Below are the code and all the weights of a small trained network. Each question names an input and a target symbol and asks about switching units off, where a switched-off unit gives its printed mean instead of its output.

import numpy as np


def w(rows, s, z=0):
    codes = np.array(rows[::2]) - 128.0
    scale = np.full(codes.shape[1], s)
    scale[-1] = z or s
    return codes * scale


def f(y):
    return y / 2 * (1 + np.tanh(0.7978845608 * (y + 0.044715 * y**3)))


def softmax(a):
    e = np.exp(a - a.max(-1, keepdims=True))
    return e / e.sum(-1, keepdims=True)


def log_softmax(a):
    a = a - a.max(-1, keepdims=True)
    return a - np.log(np.exp(a).sum(-1, keepdims=True))


def net(x, mask):
    ids = ['ΔΞβεζηλσφψ'.index(c) for c in x.split()]
    T = len(ids)
    res = E[ids] + P[:T]
    q, k, v = (res @ M[0].T for M in (Q, K, V))
    z = softmax(np.where(np.tri(T) > 0, q @ k.T / 2**0.5, -1e9)) @ v
    res = res + np.where(mask[0], z, O[0][:, -1]) @ O[0][:, :-1]
    y = f(res @ A[0][:, :-1].T + A[0][:, -1])
    res = res + np.where(mask[1:9], y, B[0][:, -1]) @ B[0][:, :-1]
    return log_softmax(res[-1] @ U[:, :-1].T + U[:, -1])


Q, K, V, O, A, B = {}, {}, {}, {}, {}, {}
E = w([
[129,141,107,133,163,120],'Δ',
[110,137,101,98,188,116],'Ξ',
[62,111,181,128,163,171],'β',
[181,179,74,149,165,126],'ε',
[98,138,252,134,159,170],'ζ',
[21,79,55,119,30,227],'η',
[133,212,92,74,145,160],'λ',
[144,98,80,111,131,203],'σ',
[81,243,107,46,112,42],'φ',
[195,190,157,78,60,165],'ψ',
],0.019)
P = w([
[56,113,255,198,80,141],'0',
[168,158,173,210,123,125],'1',
[184,194,148,191,145,147],'2',
[81,128,195,164,164,205],'3',
[135,165,96,157,180,154],'4',
[103,179,165,150,216,236],'5',
[106,144,203,192,142,215],'6',
[117,168,61,144,211,198],'7',
[62,136,110,114,176,176],'8',
[43,156,126,96,241,229],'9',
[122,144,56,155,159,146],'10',
[139,164,101,156,176,149],'11',
[77,125,181,159,161,145],'12',
],0.0074)
Q[0] = w([
[111,193,169,151,240,113],'h0',
[153,2,139,126,172,116],'h0',
],0.0075)
K[0] = w([
[57,190,30,108,93,238],'h0',
[130,160,106,253,234,144],'h0',
],0.0064)
V[0] = w([
[67,253,156,146,129,20],'h0',
[140,230,227,230,203,94],'h0',
],0.0046)
O[0] = w([
[7,200,135,143,162,124,209],'h0',
[127,109,180,96,187,174,252],'h0',
],0.015,0.0033)
A[0] = w([
[180,191,181,72,122,141,184],'n0',
[132,108,122,110,198,164,175],'n1',
[214,17,179,128,164,144,183],'n2',
[160,63,147,113,126,51,4],'n3',
[75,76,114,71,83,167,250],'n4',
[74,33,255,84,149,81,110],'n5',
[152,147,194,86,115,149,155],'n6',
[48,157,125,164,152,141,172],'n7',
],0.0098,0.0035)
B[0] = w([
[99,78,13,82,153,211,198],'n0',
[84,254,105,148,202,136,215],'n1',
[201,134,129,77,130,70,182],'n2',
[109,109,155,180,103,133,123],'n3',
[198,116,210,69,130,103,156],'n4',
[128,156,114,148,150,104,243],'n5',
[80,105,94,123,193,112,195],'n6',
[146,176,184,116,132,218,249],'n7',
],0.0086,0.012)
U = w([
[98,149,148,99,133,57,90],'Δ',
[126,147,178,127,149,77,4],'Ξ',
[160,134,213,120,103,152,67],'β',
[117,136,126,190,123,151,142],'ε',
[98,116,105,166,254,59,114],'ζ',
[117,92,124,153,143,135,166],'η',
[73,104,94,130,150,159,25],'λ',
[202,127,154,74,182,90,240],'σ',
[68,181,150,151,116,112,147],'φ',
[72,57,100,88,167,149,163],'ψ',
],0.0081,0.0038)

Each question gives the input, a string of symbols that net reads in full, and the target symbol t.
The units are the heads (2 rows each of Q, K, V and O) and the neurons (one row each of A and B). Each row of codes is followed by its name. A weight is (code - 128) times the scale printed after its matrix; where a second scale follows, it is the last column's (O, A, B and U).
mask holds one flag per unit, heads first, then neurons. A switched-off unit (its flag False) gives its mean, the last column of its rows in O or B, instead of its output. The means were averaged over made-up inputs and are rounded, as every weight is.
A unit's drop is (log p(t) with every unit on - log p(t) with that unit switched off) / (log p(t) with every unit on - log p(t) with every unit switched off).
The circuit of an input: a set's keep is (log p(t) with only the set's units on - log p(t) with every unit switched off) / (log p(t) with every unit on - log p(t) with every unit switched off). Starting from all 9 units, units are removed one at a time, each time the one whose removal leaves the highest keep (on an exact tie, the one counted first), for as long as the keep stays at least 0.8.
units of the circuit, in order: the units of the circuit, biggest drop first
k most important neurons: the k neurons with the biggest drops, biggest first
drop when u is switched off: that unit's drop, to one decimal
input ε ζ φ ζ σ σ, target σ: 3 most important neurons : [n4; n2; n0]
input ζ ζ σ Ξ, target σ: units of the circuit, in order : [h0; n2]
input ε ε ζ ζ φ φ ε λ, target φ: units of the circuit, in order : [h0; n7]
input ζ ε λ ζ Ξ ζ, target ζ: units of the circuit, in order : [n6; n5]
input φ ζ φ ε φ φ ζ ζ, target φ: units of the circuit, in order : [h0; n7]
input ζ Δ σ Ξ ζ, target σ: units of the circuit, in order : [h0; n2]
input ζ Ξ σ σ, target σ: units of the circuit, in order : [h0; n2; n4]
input φ Ξ Δ, target φ: units of the circuit, in order : [h0; n7; n6]
input Δ ε ζ ζ ζ σ ζ β, target σ: 2 most important neurons : [n2; n4]
input Ξ φ λ, target φ: units of the circuit, in order : [h0]
input ε ζ φ φ ε, target φ: units of the circuit, in order : [h0; n7; n6]
input ζ ε ε ζ ζ η Ξ ζ Ξ, target σ: 4 most important neurons : [n0; n6; n1; n5]
input ζ ζ Δ σ ζ ε, target σ: 3 most important neurons : [n2; n6; n5]
input φ φ ζ ε σ ζ ζ σ ζ β, target σ: most important neuron : [n4]
input ε ζ φ, target φ: drop when n1 is switched off : -0.1
input ζ φ β ζ ε φ Ξ ζ ε φ ζ, target φ: drop when h0 is switched off : 1.0
input ζ ζ ε Ξ ζ ψ, target ψ: drop when n6 is switched off : 0.1
